Here is a tiny trained network, its code and every weight. The questions are about switching its units off for an input and a class, where a switched-off unit gives its printed mean instead of its output.

import numpy as np


def w(rows, s, z=0):
    codes = np.array(rows[::2]) - 128.0
    scale = np.full(codes.shape[1], s)
    scale[-1] = z or s
    return codes * scale


def norm(h):
    return h / np.sqrt((h * h).mean(-1, keepdims=True) + 1e-5)


def f(y):
    return y / 2 * (1 + np.tanh(0.7978845608 * (y + 0.044715 * y**3)))


def log_softmax(a):
    a = a - a.max(-1, keepdims=True)
    return a - np.log(np.exp(a).sum(-1, keepdims=True))


def net(x, mask):
    res = np.array(x, float).reshape(1, 7) / 4 @ E
    u = 0
    for l in range(4):
        y = f(norm(res) @ A[l][:, :-1].T + A[l][:, -1])
        res = res + np.where(mask[u : u + 4], y, B[l][:, -1]) @ B[l][:, :-1]
        u += 4
    return log_softmax(norm(res)[-1] @ U[:, :-1].T + U[:, -1])


A, B = {}, {}
E = w([
[85,161,162,186,73,137,193,167,72],'x0',
[148,144,80,116,219,99,160,168,125],'x1',
[72,69,110,213,154,167,161,100,254],'x2',
[88,169,213,135,205,74,105,163,129],'x3',
[141,68,197,125,107,54,146,117,162],'x4',
[126,116,103,39,77,161,213,86,165],'x5',
[153,88,142,159,193,125,126,144,103],'x6',
],0.0065)
A[0] = w([
[89,255,183,87,124,128,149,204,93,76],'L0N1',
[127,156,147,92,189,52,106,189,125,38],'L0N2',
[76,238,163,60,126,88,182,155,85,78],'L0N3',
[91,183,67,166,148,173,77,143,149,255],'L0N4',
],0.0063,0.0024)
B[0] = w([
[245,196,184,127,118,140,42,117,123,248],'L0N1',
[148,176,162,128,87,136,89,30,156,185],'L0N2',
[100,170,152,191,96,111,215,71,114,233],'L0N3',
[212,119,193,100,45,167,141,53,112,253],'L0N4',
],0.011,0.0034)
A[1] = w([
[116,55,60,2,140,112,190,176,73,2],'L1N1',
[248,69,153,139,49,71,136,181,108,192],'L1N2',
[42,60,226,104,65,15,99,178,139,97],'L1N3',
[47,214,144,140,180,56,231,73,161,63],'L1N4',
],0.0052,0.00098)
B[1] = w([
[64,152,115,4,163,26,98,175,236,160],'L1N1',
[82,140,129,81,138,180,73,131,138,254],'L1N2',
[76,106,63,61,118,179,106,162,181,174],'L1N3',
[241,155,91,140,105,36,141,96,182,172],'L1N4',
],0.011,0.0029)
A[2] = w([
[90,44,211,147,3,174,168,198,132,6],'L2N1',
[104,131,107,220,141,168,112,76,200,79],'L2N2',
[181,126,45,101,129,177,91,36,126,17],'L2N3',
[161,26,174,103,79,86,27,129,166,164],'L2N4',
],0.0056,0.0015)
B[2] = w([
[159,111,162,19,108,96,172,193,95,213],'L2N1',
[95,171,134,76,72,254,218,109,140,197],'L2N2',
[44,133,152,94,48,41,94,207,163,239],'L2N3',
[13,90,40,152,206,78,20,189,115,253],'L2N4',
],0.0074,0.0026)
A[3] = w([
[111,144,184,181,124,185,157,167,199,64],'L3N1',
[121,201,129,42,74,168,155,122,37,255],'L3N2',
[144,158,59,2,49,109,33,66,191,53],'L3N3',
[71,85,147,185,167,157,53,111,23,197],'L3N4',
],0.0072,0.0011)
B[3] = w([
[121,81,143,134,98,140,150,86,93,148],'L3N1',
[151,81,122,145,116,133,221,131,148,228],'L3N2',
[79,93,130,159,189,115,143,153,126,254],'L3N3',
[155,248,130,147,156,67,114,141,79,164],'L3N4',
],0.015,0.0083)
U = w([
[53,107,82,93,147,115,68,165,157,8],'0',
[217,247,163,153,92,115,59,102,69,147],'1',
[155,86,141,134,55,205,176,112,105,223],'2',
],0.014,0.0012)

Each question gives the input, the list of numbers given to net, and the class t.
The units are the neurons (one row each of A and B). Each row of codes is followed by its name. A weight is (code - 128) times the scale printed after its matrix; where a second scale follows, it is the last column's (A, B and U).
mask holds one flag per neuron, layer by layer. A switched-off neuron (its flag False) gives its mean, the last column of its row in B, instead of its output. The means were averaged over made-up inputs and are rounded, as every weight is.
A unit's drop is (log p(t) with every unit on - log p(t) with that unit switched off) / (log p(t) with every unit on - log p(t) with every unit switched off).
The circuit of an input: a set's keep is (log p(t) with only the set's units on - log p(t) with every unit switched off) / (log p(t) with every unit on - log p(t) with every unit switched off). Starting from the 12 units with the biggest drops (on a tie, the unit counted first), units are removed one at a time, each time the one whose removal leaves the highest keep (on an exact tie, the one counted first), for as long as the keep stays at least 0.8.
circuit, biggest first: the units of the circuit, biggest drop first
k most important neurons: the k neurons with the biggest drops, biggest first
top k neurons in layer l: the k neurons of layer l with the biggest drops, biggest first
drop when u is switched off: that unit's drop, to one decimal
input [5,-2,6,-3,-4,-8,8], class 1: circuit, biggest first : [L3N4]
input [-3,1,-6,0,-5,-2,-8], class 2: 4 most important neurons : [L3N2, L0N3, L3N4, L2N4]
input [0,6,8,4,1,-6,5], class 2: 3 most important neurons : [L0N1, L2N2, L3N1]
input [-5,5,-3,-2,-6,-2,-5], class 2: 2 most important neurons : [L3N2, L0N4]
input [0,0,5,3,0,-6,-8], class 2: 3 most important neurons : [L2N2, L0N1, L1N1]
input [-6,-3,2,-1,-2,0,-5], class 0: 2 most important neurons : [L0N3, L2N4]
input [5,1,0,0,7,-5,-7], class 0: 2 most important neurons : [L1N3, L0N4]
input [7,8,6,8,2,4,-6], class 1: 2 most important neurons : [L1N4, L3N2]
input [1,7,-2,-7,6,-6,-2], class 0: 3 most important neurons : [L0N1, L1N2, L1N1]
input [1,3,2,-7,2,-5,2], class 0: top 2 neurons in layer 0 : [L0N3, L0N4]
input [0,8,5,5,2,1,-8], class 1: 2 most important neurons : [L1N4, L3N2]
input [3,2,0,-7,-3,-5,7], class 1: 2 most important neurons : [L3N4, L0N3]
input [4,5,0,5,7,6,-7], class 1: 2 most important neurons : [L1N4, L0N3]
input [0,1,-7,1,-6,2,-2], class 2: circuit, biggest first : [L3N2]
input [-1,4,2,-2,-7,-8,-5], class 2: top 2 neurons in layer 0 : [L0N4, L0N1]
input [-8,-3,2,-8,-5,-4,-1], class 0: drop when L2N3 is switched off : 0.1
input [1,2,3,0,4,1,-3], class 0: drop when L2N2 is switched off : 0.0
input [-5,-3,-1,-8,0,-5,3], class 0: drop when L2N3 is switched off : 0.3
